Here is a tiny trained network, its code and every weight. The questions are about switching its units off for an input and a class, where a switched-off unit gives its printed mean instead of its output.

import numpy as np


def w(rows, s, z=0):
    codes = np.array(rows[::2]) - 128.0
    scale = np.full(codes.shape[1], s)
    scale[-1] = z or s
    return codes * scale


def f(y):
    return y / 2 * (1 + np.tanh(0.7978845608 * (y + 0.044715 * y**3)))


def log_softmax(a):
    a = a - a.max(-1, keepdims=True)
    return a - np.log(np.exp(a).sum(-1, keepdims=True))


def net(x, mask):
    res = np.array(x, float).reshape(1, 5) / 4 @ E
    y = f(res @ A[0][:, :-1].T + A[0][:, -1])
    res = res + np.where(mask, y, B[0][:, -1]) @ B[0][:, :-1]
    return log_softmax(res[-1] @ U[:, :-1].T + U[:, -1])


A, B = {}, {}
E = w([
[184,61,82,36,142,39,65,187],'x0',
[213,244,172,176,150,180,152,192],'x1',
[104,28,176,90,163,193,34,176],'x2',
[174,75,5,178,40,159,197,209],'x3',
[103,135,216,8,5,188,255,204],'x4',
],0.0069)
A[0] = w([
[121,159,125,159,109,162,136,134,92],'N1',
[47,101,81,176,142,177,158,108,100],'N2',
[117,91,143,134,186,80,101,92,174],'N3',
[112,86,89,48,84,89,226,133,221],'N4',
[143,65,91,63,90,63,110,171,246],'N5',
[160,208,117,122,102,91,215,150,110],'N6',
[115,187,108,151,65,159,119,102,185],'N7',
[88,146,172,44,144,113,136,150,68],'N8',
[160,152,69,204,197,101,129,108,120],'N9',
[89,135,198,126,141,122,92,124,94],'N10',
[125,69,71,39,120,31,126,151,253],'N11',
[7,154,76,156,95,82,129,151,157],'N12',
[125,194,142,149,64,161,196,141,204],'N13',
[118,83,135,89,163,104,105,105,58],'N14',
[125,122,112,109,101,148,139,109,82],'N15',
[152,114,112,157,137,65,93,65,116],'N16',
[50,71,108,173,137,171,64,83,148],'N17',
],0.011,0.0058)
B[0] = w([
[147,71,210,173,126,160,179,133,150],'N1',
[176,128,116,105,120,48,80,208,160],'N2',
[116,221,134,57,140,118,79,123,211],'N3',
[116,142,129,67,76,159,95,204,221],'N4',
[118,83,101,135,54,248,111,63,236],'N5',
[135,137,205,174,34,109,161,184,203],'N6',
[214,107,180,44,135,142,178,118,181],'N7',
[151,157,9,144,104,75,131,111,174],'N8',
[189,176,40,147,243,82,159,51,223],'N9',
[106,146,64,117,162,141,118,69,180],'N10',
[84,68,146,132,70,254,56,50,252],'N11',
[203,151,103,72,136,74,146,131,162],'N12',
[189,90,198,91,87,130,36,167,232],'N13',
[71,169,201,131,138,197,182,104,168],'N14',
[106,184,159,89,137,147,238,167,128],'N15',
[49,191,27,77,193,177,159,74,195],'N16',
[72,163,142,52,124,119,80,221,206],'N17',
],0.008,0.012)
U = w([
[176,114,38,140,130,168,83,122,255],'0',
[153,106,146,190,198,134,123,115,68],'1',
[109,58,127,191,120,87,134,141,44],'2',
[133,98,186,254,98,170,148,175,79],'3',
[127,203,99,102,197,125,122,100,91],'4',
[184,157,172,66,126,61,84,211,161],'5',
[221,107,148,174,123,136,197,109,44],'6',
[121,64,211,105,57,201,76,160,167],'7',
],0.0097,0.0067)

Each question gives the input, the list of numbers given to net, and the class t.
The units are the neurons (one row each of A and B). Each row of codes is followed by its name. A weight is (code - 128) times the scale printed after its matrix; where a second scale follows, it is the last column's (A, B and U).
mask holds one flag per neuron, in row order. A switched-off neuron (its flag False) gives its mean, the last column of its row in B, instead of its output. The means were averaged over made-up inputs and are rounded, as every weight is.
A unit's drop is (log p(t) with every unit on - log p(t) with that unit switched off) / (log p(t) with every unit on - log p(t) with every unit switched off).
The circuit of an input: a set's keep is (log p(t) with only the set's units on - log p(t) with every unit switched off) / (log p(t) with every unit on - log p(t) with every unit switched off). Starting from the 12 units with the biggest drops (on a tie, the unit counted first), units are removed one at a time, each time the one whose removal leaves the highest keep (on an exact tie, the one counted first), for as long as the keep stays at least 0.8.
circuit, biggest first: the units of the circuit, biggest drop first
k most important neurons: the k neurons with the biggest drops, biggest first
drop of u: that unit's drop, to one decimal
input [-8,-1,-2,1,4], class 5: circuit, biggest first -> N11
input [3,-4,3,-5,-3], class 4: circuit, biggest first -> N16; N3
input [-1,-2,-4,-6,1], class 4: circuit, biggest first -> N13; N5
input [-8,2,0,7,0], class 5: 3 most important neurons -> N11; N5; N2
input [-2,-2,-8,-4,4], class 5: 2 most important neurons -> N11; N5
input [-7,-7,-7,4,8], class 5: circuit, biggest first -> N11; N2
input [-3,0,7,1,-3], class 5: circuit, biggest first -> N11; N5
input [8,-1,1,-6,-5], class 4: 3 most important neurons -> N3; N16; N14
input [0,7,-3,-6,5], class 5: 3 most important neurons -> N11; N5; N8
input [-2,-1,7,-7,7], class 0: 2 most important neurons -> N8; N10
input [-8,-5,8,-5,-4], class 4: 2 most important neurons -> N10; N13
input [-1,5,-7,-7,4], class 5: 3 most important neurons -> N11; N5; N8
input [6,1,-8,-1,-8], class 4: drop of N16 -> 0.1
input [4,2,3,-7,7], class 0: circuit, biggest first -> N8
input [-4,7,-1,-4,-4], class 1: drop of N8 -> 0.2
input [7,3,8,6,-4], class 7: drop of N13 -> -0.1
input [-3,-2,-5,6,1], class 5: drop of N2 -> 0.2
